Below is a small trained network, with its code and all its weights. Each question gives an input and a target symbol and asks what happens when units are switched off, that is, made to give their printed mean instead of their output.

import numpy as np


def w(rows, s, z=0):
    codes = np.array(rows[::2]) - 128.0
    scale = np.full(codes.shape[1], s)
    scale[-1] = z or s
    return codes * scale


def norm(h):
    return h / np.sqrt((h * h).mean(-1, keepdims=True) + 1e-5)


def f(y):
    return y / 2 * (1 + np.tanh(0.7978845608 * (y + 0.044715 * y**3)))


def softmax(a):
    e = np.exp(a - a.max(-1, keepdims=True))
    return e / e.sum(-1, keepdims=True)


def log_softmax(a):
    a = a - a.max(-1, keepdims=True)
    return a - np.log(np.exp(a).sum(-1, keepdims=True))


def net(x, mask):
    ids = ['αγδεζηθλμξπστφω'.index(c) for c in x.split()]
    T = len(ids)
    res = E[ids] + P[:T]
    u = 0
    for l in range(2):
        r = norm(res)
        for j in range(2):
            rows = slice(4 * j, 4 * j + 4)
            q, k, v = (r @ M[l][rows].T for M in (Q, K, V))
            z = softmax(np.where(np.tri(T) > 0, q @ k.T / 4**0.5, -1e9)) @ v
            o = O[l][rows]
            res = res + np.where(mask[u + j], z, o[:, -1]) @ o[:, :-1]
        u += 2
        y = f(norm(res) @ A[l][:, :-1].T + A[l][:, -1])
        res = res + np.where(mask[u : u + 12], y, B[l][:, -1]) @ B[l][:, :-1]
        u += 12
    return log_softmax(norm(res)[-1] @ U[:, :-1].T + U[:, -1])


Q, K, V, O, A, B = {}, {}, {}, {}, {}, {}
E = w([
[109,107,90,158],'α',
[43,48,48,73],'γ',
[123,98,84,152],'δ',
[202,177,184,157],'ε',
[119,104,96,146],'ζ',
[201,167,179,151],'η',
[152,195,118,17],'θ',
[104,112,106,139],'λ',
[184,188,172,145],'μ',
[183,191,182,130],'ξ',
[115,104,109,139],'π',
[29,140,169,139],'σ',
[111,95,112,158],'τ',
[22,82,250,137],'φ',
[181,187,185,124],'ω',
],0.02)
P = w([
[123,131,170,74],'0',
[111,86,170,120],'1',
[107,83,167,126],'2',
[92,92,177,124],'3',
[56,169,121,204],'4',
[55,155,82,247],'5',
],0.014)
Q[0] = w([
[112,191,167,176],'L0H0',
[111,137,171,208],'L0H0',
[68,198,86,80],'L0H0',
[251,74,58,52],'L0H0',
[239,189,119,97],'L0H1',
[239,128,82,108],'L0H1',
[209,92,134,128],'L0H1',
[53,96,91,47],'L0H1',
],0.011)
K[0] = w([
[109,60,125,209],'L0H0',
[166,56,88,126],'L0H0',
[169,135,199,157],'L0H0',
[75,221,113,135],'L0H0',
[129,189,180,154],'L0H1',
[93,170,216,128],'L0H1',
[30,186,146,116],'L0H1',
[155,138,98,5],'L0H1',
],0.013)
V[0] = w([
[212,42,116,140],'L0H0',
[179,130,255,127],'L0H0',
[195,145,159,151],'L0H0',
[169,109,131,101],'L0H0',
[174,184,110,31],'L0H1',
[180,51,12,110],'L0H1',
[139,66,235,107],'L0H1',
[138,149,209,157],'L0H1',
],0.0087)
O[0] = w([
[145,66,49,245,178],'L0H0',
[126,97,255,208,114],'L0H0',
[181,79,126,141,21],'L0H0',
[169,140,159,211,131],'L0H0',
[47,159,50,246,46],'L0H1',
[92,29,29,117,162],'L0H1',
[223,120,161,239,254],'L0H1',
[173,208,129,123,98],'L0H1',
],0.0068,0.0046)
A[0] = w([
[117,96,122,166,235],'L0N0',
[78,144,36,164,74],'L0N1',
[121,203,94,191,88],'L0N2',
[90,130,101,98,80],'L0N3',
[227,170,134,34,158],'L0N4',
[106,122,139,46,5],'L0N5',
[121,129,140,149,68],'L0N6',
[226,173,138,118,146],'L0N7',
[252,211,101,156,32],'L0N8',
[54,161,102,152,101],'L0N9',
[194,72,112,112,2],'L0N10',
[142,112,138,132,14],'L0N11',
],0.011,0.0051)
B[0] = w([
[73,138,92,133,253],'L0N0',
[116,78,96,128,201],'L0N1',
[97,224,164,158,155],'L0N2',
[131,109,135,130,132],'L0N3',
[223,134,97,98,165],'L0N4',
[177,109,115,168,116],'L0N5',
[134,124,131,125,115],'L0N6',
[174,185,58,111,178],'L0N7',
[153,247,127,69,177],'L0N8',
[102,109,139,153,159],'L0N9',
[59,180,127,122,122],'L0N10',
[153,111,137,141,104],'L0N11',
],0.013,0.0061)
Q[1] = w([
[104,158,33,129],'L1H0',
[92,73,104,53],'L1H0',
[150,159,131,78],'L1H0',
[53,157,199,111],'L1H0',
[100,112,255,87],'L1H1',
[93,17,113,137],'L1H1',
[107,103,202,84],'L1H1',
[127,106,147,92],'L1H1',
],0.011)
K[1] = w([
[97,113,70,199],'L1H0',
[182,133,87,121],'L1H0',
[133,169,153,166],'L1H0',
[128,150,122,84],'L1H0',
[144,158,161,7],'L1H1',
[75,113,180,110],'L1H1',
[124,141,186,32],'L1H1',
[97,170,171,71],'L1H1',
],0.013)
V[1] = w([
[238,74,119,246],'L1H0',
[130,86,207,224],'L1H0',
[120,98,68,113],'L1H0',
[166,27,145,45],'L1H0',
[117,151,144,14],'L1H1',
[86,72,105,119],'L1H1',
[151,139,171,83],'L1H1',
[81,120,151,255],'L1H1',
],0.0098)
O[1] = w([
[144,1,150,92,53],'L1H0',
[32,50,159,76,122],'L1H0',
[186,158,152,113,216],'L1H0',
[162,73,105,108,174],'L1H0',
[116,120,24,138,96],'L1H1',
[189,118,160,179,254],'L1H1',
[82,120,81,147,57],'L1H1',
[115,198,191,168,202],'L1H1',
],0.0097,0.0037)
A[1] = w([
[145,182,110,115,133],'L1N0',
[161,155,175,30,175],'L1N1',
[226,150,128,97,115],'L1N2',
[151,146,190,140,100],'L1N3',
[139,126,121,164,247],'L1N4',
[190,178,171,66,24],'L1N5',
[223,163,162,130,58],'L1N6',
[113,80,115,157,114],'L1N7',
[174,167,166,63,3],'L1N8',
[251,147,169,41,207],'L1N9',
[181,134,197,88,132],'L1N10',
[118,85,103,88,15],'L1N11',
],0.02,0.0044)
B[1] = w([
[163,151,195,157,206],'L1N0',
[218,153,52,173,200],'L1N1',
[203,171,71,49,218],'L1N2',
[144,176,98,96,161],'L1N3',
[124,163,101,89,221],'L1N4',
[109,108,1,147,215],'L1N5',
[92,157,32,47,208],'L1N6',
[149,175,140,165,246],'L1N7',
[169,145,36,143,187],'L1N8',
[249,176,48,101,253],'L1N9',
[211,170,153,46,168],'L1N10',
[104,125,169,77,142],'L1N11',
],0.015,0.0078)
U = w([
[143,101,163,110,126],'α',
[81,82,71,63,90],'γ',
[111,94,152,110,191],'δ',
[136,109,160,104,133],'ε',
[207,148,88,94,237],'ζ',
[180,81,178,110,194],'η',
[30,165,68,90,2],'θ',
[81,118,125,80,140],'λ',
[110,110,149,100,148],'μ',
[250,108,186,231,16],'ξ',
[113,105,152,101,161],'π',
[117,251,157,110,53],'σ',
[169,11,71,149,48],'τ',
[157,179,230,94,148],'φ',
[122,110,96,124,51],'ω',
],0.016,0.0056)

Each question gives the input, a string of symbols that net reads in full, and the target symbol t.
The units are the heads (4 rows each of Q, K, V and O) and the neurons (one row each of A and B). Each row of codes is followed by its name. A weight is (code - 128) times the scale printed after its matrix; where a second scale follows, it is the last column's (O, A, B and U).
mask holds one flag per unit, layer by layer, with each layer's heads first. A switched-off unit (its flag False) gives its mean, the last column of its rows in O or B, instead of its output. The means were averaged over made-up inputs and are rounded, as every weight is.
A unit's drop is (log p(t) with every unit on - log p(t) with that unit switched off) / (log p(t) with every unit on - log p(t) with every unit switched off).
The circuit of an input: a set's keep is (log p(t) with only the set's units on - log p(t) with every unit switched off) / (log p(t) with every unit on - log p(t) with every unit switched off). Starting from the 12 units with the biggest drops (on a tie, the unit counted first), units are removed one at a time, each time the one whose removal leaves the highest keep (on an exact tie, the one counted first), for as long as the keep stays at least 0.8.
units of the circuit, in order: the units of the circuit, biggest drop first
unit that matters most: the unit with the biggest drop
k most important neurons: the k neurons with the biggest drops, biggest first
k most important neurons of layer l: the k neurons of layer l with the biggest drops, biggest first
which heads matter: for each layer, one digit per head in row order, 1 if its drop is at least 0.15 and else 0, layers parted by /
input ζ α ζ τ, target ξ: which heads matter -> 11 / 01
input θ θ ω α, target σ: units of the circuit, in order -> (L0H1, L1H1, L1H0)
input ζ ζ σ φ, target φ: unit that matters most -> L1H1
input ζ ζ ζ ξ ξ α, target ξ: units of the circuit, in order -> (L1H1, L1N6, L0N8, L1N2)
input ζ λ ζ, target ξ: 2 most important neurons -> (L0N8, L1N6)
input λ ω λ, target θ: which heads matter -> 11 / 01
input θ α θ α, target σ: 3 most important neurons -> (L1N5, L1N9, L1N6)
input γ γ μ θ ζ σ, target θ: which heads matter -> 11 / 00
input φ θ θ, target σ: 2 most important neurons of layer 0 -> (L0N1, L0N8)
input θ φ τ, target σ: which heads matter -> 01 / 00
input θ σ α σ, target θ: 2 most important neurons -> (L1N9, L0N0)
input θ ζ γ, target θ: units of the circuit, in order -> (L0H1, L1N9, L1N1)
input ζ θ φ, target θ: which heads matter -> 11 / 11
input λ λ ζ, target θ: 4 most important neurons -> (L0N7, L0N0, L1N9, L0N1)
input ζ θ τ, target ξ: which heads matter -> 01 / 01
input α ζ δ μ π, target ξ: unit that matters most -> L1N6
input λ ζ ε δ, target θ: 3 most important neurons of layer 0 -> (L0N7, L0N0, L0N1)
input π ζ ζ ζ, target φ: 2 most important neurons -> (L0N7, L0N4)
input λ η λ, target θ: 3 most important neurons of layer 1 -> (L1N9, L1N0, L1N1)
input λ ζ θ π, target θ: unit that matters most -> L0H1
input ζ φ δ α, target ξ: 3 most important neurons of layer 1 -> (L1N6, L1N7, L1N5)
input λ α ζ, target θ: 3 most important neurons -> (L0N0, L0N7, L1N9)
input γ φ τ θ γ, target θ: which heads matter -> 00 / 10
input ζ δ ζ, target ξ: 2 most important neurons of layer 0 -> (L0N8, L0N7)
input θ ζ ζ λ, target σ: which heads matter -> 00 / 11
input θ η ζ, target σ: 2 most important neurons of layer 1 -> (L1N5, L1N9)
input θ ζ θ ε δ, target ξ: 2 most important neurons of layer 0 -> (L0N8, L0N1)
input ζ μ λ λ, target ξ: 2 most important neurons of layer 1 -> (L1N6, L1N5)
input λ θ ω α, target θ: which heads matter -> 11 / 00
